Known rows, with every step that occurs
dimu dulis zinef lurod: [ 278 -168 -322  469  -34   36   83  166  101  201   68  163  207  357
 -217  -66  -54 -231  562    9 -178   79 -229   -2   35  -15  -93   69
   24  -31 -167   15  259 -126   65  -36  231  -62   49  264 -254  136
  -65  145]
zozed zule zinef digi zuva figaf zufad: [-223 -126  -70  -70   70  -12  160   -8  -68  134 -225   -2  -74 -101
 -138 -146  193  -63    4   31 -289  230  627    7 -207   70  356  -25
  -13   -4  -97   65  199 -129 -235  384  -19  -83 -199  -63  127  102
 -265 -175]
zozed zule zinef lurod figaf zufad dimu dulis: [ -47   75  225  154  -18   71   61   83  -78   62 -376  356  257   38
 -126  188 -199 -151  -53  -89 -284  -95  183  -12  144  138  169  264
  -90   38 -274  312  137  -44 -153  -63 -405 -365  -17  -41  174  -52
  120 -164]
dulis zozed zufad zule zinef lurod dimu: [-212   50  -49  -48  -83   54   42  348  -86  -91 -100   21   66  -87
  -31 -284 -228 -189   72  178   99  257   64   77  -17  126  186  484
  345  -31  141 -198  179  -17 -388   52 -322 -183  221 -198  307   14
   39 -324]
zozed figaf zufad zule zinef dimu dulis digi: [-290  -34  224  150   78 -178  -91  125 -255 -229 -287 -210 -144  -42
    5   -1 -177 -140 -154  -54  104  -50  239   55   83  416  -47   20
  -36   79 -181  -97   81 -298   -5  -50  -15 -114  153 -135  253   83
  -18 -199]
zuva dimu dulis zinef: [ 424 -126 -445  580  -46  -35    9  107   61   78   80 -135  101  550
 -212  107   46 -210  523  -56   79  211 -303 -329  -82  -64 -143 -312
  -54  193   -2 -105  214  -34  332 -185  313   61  -48  348 -234  131
 -133   28]
zuva dimu dulis zozed figaf zufad zule zinef lurod: [-276   -7   84  177   86 -234  263   -5  -44 -267 -150    0   49   53
   91  194 -229  -91  -34 -233  257   31   98  -98   -7  175 -214  144
  -32  -22  -56  -56  202  -44   61  264  -61 -181   95   54  335 -115
  247 -344]
figaf zufad zule zinef dimu dulis digi: [-301  -86  299  137  120 -134 -141   98 -217 -226 -221 -251 -210  -81
 -145  -61 -139 -201 -109  -97   29   35  212  111   25  182  -39 -130
   81  190 -227   -1  166  -31  158 -221  -83 -195  147 -176  154  185
 -141 -166]
dulis zozed figaf zufad zule zinef digi: [-292 -152   21 -266  302 -167   49   62 -243    2 -391 -166 -113 -142
   60  -42 -144    4 -123   85  116  121  291  177 -145  240  130  285
   86  -32  -77 -283  318 -205 -196  359   26 -275  236 -253  312  -25
  166 -265]
lurod zinef dimu figaf: [ 383 -273 -283  211  -62  265  120  133   58  394 -123  -32  387  310
 -253  -41 -337 -433  372  500  176 -222  110    7  219  134  193  291
   28  274 -163  -78   19   71 -329 -473  138    3 -107   84 -311  176
 -221  247]
dulis digi zule zinef dimu zufad zuva figaf: [-410  -69   97  -10  240   73  -63   52 -218  -91 -184 -150 -426  -79
 -120 -215  -11 -171  171  -41   63  249   56 -197   -4  167  197 -197
  236  297  -14  -29   10  124 -196 -549  278  -88  -74   38  -72  -21
  -97 -152]
figaf zufad dimu dulis zinef: [ 119 -164  -19  133  161  -23  -43  199  -15  164 -194  -79  209  297
 -255  344    0 -101  190 -196   65   90 -217  -63   32  -80 -103 -131
  -87  119 -237  -84  387  -31  302 -191  129 -164  106   25 -222   84
  -59  204]
digi zule zinef lurod figaf zufad zuva dulis zozed: [-293   24  164 -322  136  121  226 -157   91  194  -68  -85   78 -169
 -199    8 -187 -230   29  -45   25  250  231  -92   12 -229  189  116
 -157   62   50   99  155  180  -66 -222  -54 -353   70   65   83 -200
   56  -73]
zozed figaf zufad zuva dimu: [-129  -66 -196  126  -49 -142  290   32 -180  205 -272  -82  212  234
 -179  177   31 -164  -87  -52  144  -33  199 -351    4  241  212 -114
 -283   19  124 -278  320   -9  121 -112  211   35 -166  396  -72  -89
  -67 -143]
lurod zozed zinef dimu dulis: [ 364  -84 -422  324  -13  269  -26  138   55  141   55   31  611  262
 -182    5 -384 -141  279  341  244 -136 -150 -151  113  266  388 -202
 -131  150 -190 -137   84  -98 -140 -206 -193   52   34   92   10  118
 -171   24]
dimu zufad zule zinef digi zuva dulis zozed figaf: [ -88 -157 -232 -256  385   31   63  -74  -37 -161   56 -144 -233 -251
  345  -50  -56  -44  212  -12   89  305  296  183 -228    2  -80  -14
  258   90   -3 -352  294 -406 -109  507  195 -175  303 -270  197   64
   45 -420]
figaf zufad zule zinef digi zuva dulis zozed: [-268 -183   10 -424  321  -17  139 -153   43  -48  -11 -315 -111 -342
   29  -86   45  -74  -31  -69  -11  387  555  244 -274 -278   16 -140
  129   79   -9 -181  387  -62  176  385    1 -281  227 -314  197   83
 -147 -221]
zozed zule zinef lurod figaf zufad dimu dulis digi zuva: [ -23  -76   48   71  -72   64  -83    4  -44 -121 -280  299  -51  -46
  -52   48   59 -111  -68 -138 -690   50  361  147   -2   65  148  265
 -126   -1 -147  152  161 -341    1   96 -287 -300   18 -124   74  -86
   -4  -82]
zule zinef zozed figaf zufad dimu dulis digi zuva: [-192 -292 -210  -16  111 -166  -79  -70 -131 -281 -347   33 -113  -25
  161  192    3   15  111 -104 -416  -30  493   23    5  309   70 -164
 -189  107   10 -103  383 -341 -100  190  218 -101   29 -111  198  -14
   10 -116]
figaf zufad zuva dulis zinef zozed zule: [ 329 -107 -161    5  -58  -20  195   67  178 -124  -86    5  143 -147
 -176   18  105 -200  467   31  -31  230  -27 -158 -198   26  159 -195
 -346  -33   -4  121  543 -141  -26  -90  156 -123  -67  448  -57  135
  -63   17]
dulis zozed zufad zuva: [ -85 -291 -397   98  -41  -77  -70  309 -217  122  -98   -6   89   38
 -100  -44   18   63  281   24  163  370  -28 -218 -143   70  250  176
  112    9  181 -337  451 -121 -325 -155  117  -85   71  113 -127  -92
  -52  -38]
zozed figaf zufad dimu dulis: [ -65 -169    8  163   88  -57   27  206 -183  241 -291   -2  356  263
  -75  415 -119   10   26 -177  123 -153   98 -131  186  225    6  -61
 -160   59 -196 -188  282 -176   69  -42   52 -110   19    9  -63  -14
  -35   54]
dimu dulis digi zule zinef lurod: [-132 -239 -123  317  -63  -46  -80  144 -188   15  -97   30 -172  227
   -4 -156 -162 -113  478  -91 -397   58  148  -32   82  176    7 -127
  156  160  -70  -48  164 -175  -44  -91  302 -147    5   30  -90   40
   -8  -63]
zule zinef lurod digi zuva dulis zozed zufad figaf: [-302  -45 -210 -210  -61  147   82  118   66    6  112  -19  -52  -53
  149 -281  -88 -291  182  105 -152  295  415 -262 -148 -367   82  155
  275  -53  387   54  167 -214 -229  352 -174 -165  -82  -32  264 -156
  -99  -21]
digi zule zinef dimu figaf zufad zuva: [-570 -182   97  -76  194 -119  231   18 -331  242 -368  -77   68  -30
  -78  -19 -372 -390  -94  153  328 -127  410 -168  167  259  310   -1
  -44  360 -157  -68  157  197 -349 -529  309    5    1  -60 -147  -60
  101  -14]
digi zuva dulis zozed zufad: [ 242 -298 -467   51 -135   65   16  297  109  215  222 -266  127  136
  -51    2  156   80  446    0  121  398  233 -119 -147 -190   34 -102
   76  -16  250 -295  365 -318  -92  243  123    8   55   27 -167   74
 -373   48]
digi zule zinef lurod dimu dulis zozed zufad zuva figaf: [-608   48   22  167  -60   46   62  105   35 -192  173  152  118 -225
  -36 -109 -281 -151  227  -84  280  514  -14 -351   62  -38  147  280
   75   82   -1   52 -112   74 -479 -316 -167  -42  -25   32  215 -224
  110 -169]
zuva dulis zinef dimu figaf zufad: [ 272 -103   23  149  -49   73  305  217  179  281  -10 -319  199  229
 -336  101 -239 -400  346  223  498 -119   13  -66   84  -19 -157  -36
 -160  103 -219   72  125  -90  107 -249  234  -41   20  162 -307  238
 -180  360]
zuva figaf zufad zule zinef: [-422   68  163 -150  204   -8   96   63 -252  194 -278 -210 -143   22
 -302  -20  159 -155    0 -161   70  240  345 -133 -201   88  169 -255
  186  161   -8 -105  224  381   58  -49  -47 -229  -63 -134  331   98
 -231 -258]
dimu dulis zozed zule zinef lurod figaf zufad: [  56  -78  101  228  -16   12  -36  100    4  -10 -139  141  102   56
 -164  132 -290 -165  107    3  -73   43   23   32   -4   55  131  471
 -175  -30 -207  237  144 -157 -342  106 -329 -335   95   10  141   27
   78 -136]
dulis digi zuva dimu figaf zufad zule zinef lurod: [-276 -161 -109   32  -78 -160  292  -48 -161 -126 -230   42 -378   31
  -51 -138   54 -355   49  -51 -326  -56  550   74 -178  153  -81   23
   81  130   23 -208  284  -22  273  149  177 -118  -42  -40   51    9
   26 -186]
lurod dimu dulis zinef zozed figaf: [ 457  -90 -463  416  -36   92  -84  115  162  -12   70    0  277  279
 -118  -34 -197 -366  542  354   19   48 -277 -119   88  234  120  123
 -312   68  -33 -121   99 -264 -247 -133  159  155   79  264   19  205
  -54   35]
zozed zule zinef lurod digi zuva figaf: [-154  -28 -235   27  -79  138  187   41 -103   65 -214  197   11  159
   -9 -352   73 -342  270  202 -495  138  484 -141 -119  -11  361   33
  155  -53  229  148   67 -142 -311  314 -133  -42 -242   69  145  -42
 -227 -126]
zule zinef zozed zufad zuva: [-267 -138 -406   89  -71 -167   27  103 -254  -68 -313  200  -28 -119
   -3 -168  -72  -95  343  171 -162  194  341 -279  -67  350  418 -116
   79  117  190  -36  503   41 -537 -127  183  -46  -99  170  225   35
    9 -370]
zozed zinef lurod figaf zufad zuva dulis digi zule: [ 115   33    1 -192 -228  233  169   12  122  246  -36    2   59   36
 -494  -25    5 -168  153   73 -181   50  100  -92   52  -27  284    6
 -415 -145 -101   49  171 -271  269  -72  -85 -157 -142  291 -104 -166
 -132  154]

Rows
[  44 -208 -149 -282  179   28  138   62   43  176   62 -343  127  -34
    8  111  206  -24   35 -133  191  262  320   79 -186  -94  -20  -49
 -111  -41  134 -453  362 -244  154  345   73  -74  205  -94   41   -4
 -226  -35]
digi zuva dulis zozed figaf zufad zule
[-293   60   46  154  186   87  130  106 -218 -134 -210  107  -39 -124
  -23 -122  -87 -180  113    0  231  192   87 -257  -60  267  318  -41
  253  205  -67  153   90   97 -512 -339    8 -101 -105  104   84   39
  -60 -351]
zozed zule zinef dimu zufad zuva figaf
[ -40 -152 -149  456 -157 -100   54   68  -89 -127  -71  -22 -198  343
   -6 -105 -114 -135  443 -140 -304   59  115 -217   69  125 -101 -281
   98  201   27   11   89  -64  191 -123  284  -77 -139  211  -65  -12
   22 -148]
zuva dimu dulis digi zule zinef lurod
[-125   96   53   38  106  -13  122   48 -188 -131 -303   74 -277  201
  -27 -134 -236 -561  155  139 -154 -147    6  -83   21   18  -11 -122
  284  149   68  -15  253  161  235   63 -126 -161  -56  126  139  126
   22 -466]
zuva dimu zufad zule zinef lurod digi
[ -38 -273 -265  144  106 -100 -198   71 -247 -222 -392   57 -133  133
  273   38 -108  104  479  -25 -314   32  177 -172   92  441   80 -258
   17  259   49 -118  218 -276 -235 -149  357 -110   15  -55  165 -129
  221 -108]
zufad dimu dulis digi zule zinef zozed figaf
[-251   40 -127  -90 -109  -70  228  -59  -85 -123 -330   68  -10  -42
   82  -76 -186 -193  -28    7 -309  -60  194 -255  -12  441  291  -48
 -271   35  183 -340  168  -55   45 -186  138 -173 -104  317  181 -235
  244 -247]
dulis digi zule zinef lurod zozed figaf zufad zuva dimu
[-321 -125   70 -152  -78   23   95  -70  -72 -230  -77 -227 -192 -261
  -82  -36 -407 -503  375  200   63   42  361 -195  -20  136  176 -213
 -256  366    5  -83  165   13 -113 -501  244 -136  -28   58   83  109
   16  -57]
lurod dimu figaf zufad zuva dulis digi zule zinef zozed
[-184 -164  175  124  128   30  -84  -24   78  -39   76 -182 -178 -154
 -352 -154  335 -154  -82 -162  -91  259  282  119  -73 -101  -44 -137
  -94   79 -212  -33   16   42  357 -188 -166   14  -35  -54  -23  116
 -446  116]
zinef dimu dulis digi zuva figaf zufad zule
[-395 -160 -199  280 -114 -180 -217   36 -146 -348  -78  139 -411 -228
  -35 -154   64   27  583 -112 -192  476  168 -455 -112  256  144 -301
  -43  200   27   83  164  -56 -323 -336  208  -13 -237  198  244  -85
   16 -190]
dimu dulis digi zule zinef zozed zufad zuva figaf
[ 108 -156  244   81  -23  118 -157  104   48  284 -238  136  -19  137
 -378   85   14 -126   73  -88 -459  -85  -31  111  244  -47   26  180
 -253   43 -296   62   75  -37  330 -356 -193 -274  -36   46 -219  -84
  -36  262]
zinef lurod figaf zufad dimu dulis digi zule
[-287 -188  -34  -38   25  -90  241   94 -253 -200 -118 -120   67 -158
  145  247 -373 -152  327 -110  470  207  278 -283 -276  101   59   -7
    7  214   -4  -89  372 -197 -352  -73  190 -314  107  -32   72  -44
  175 -137]
dimu figaf zufad zuva dulis zozed zule zinef
[-179 -215   15  102  101   -8 -173  -14  -48   15   96 -153 -296  -61
 -332  -16  430 -106  130 -321 -261  367  250   28 -252 -122  -66 -251
  -84   99 -149 -238  194  -14  453  -24  -27  -63  -38  -51    8  129
 -422   36]
dimu dulis digi zuva figaf zufad zule
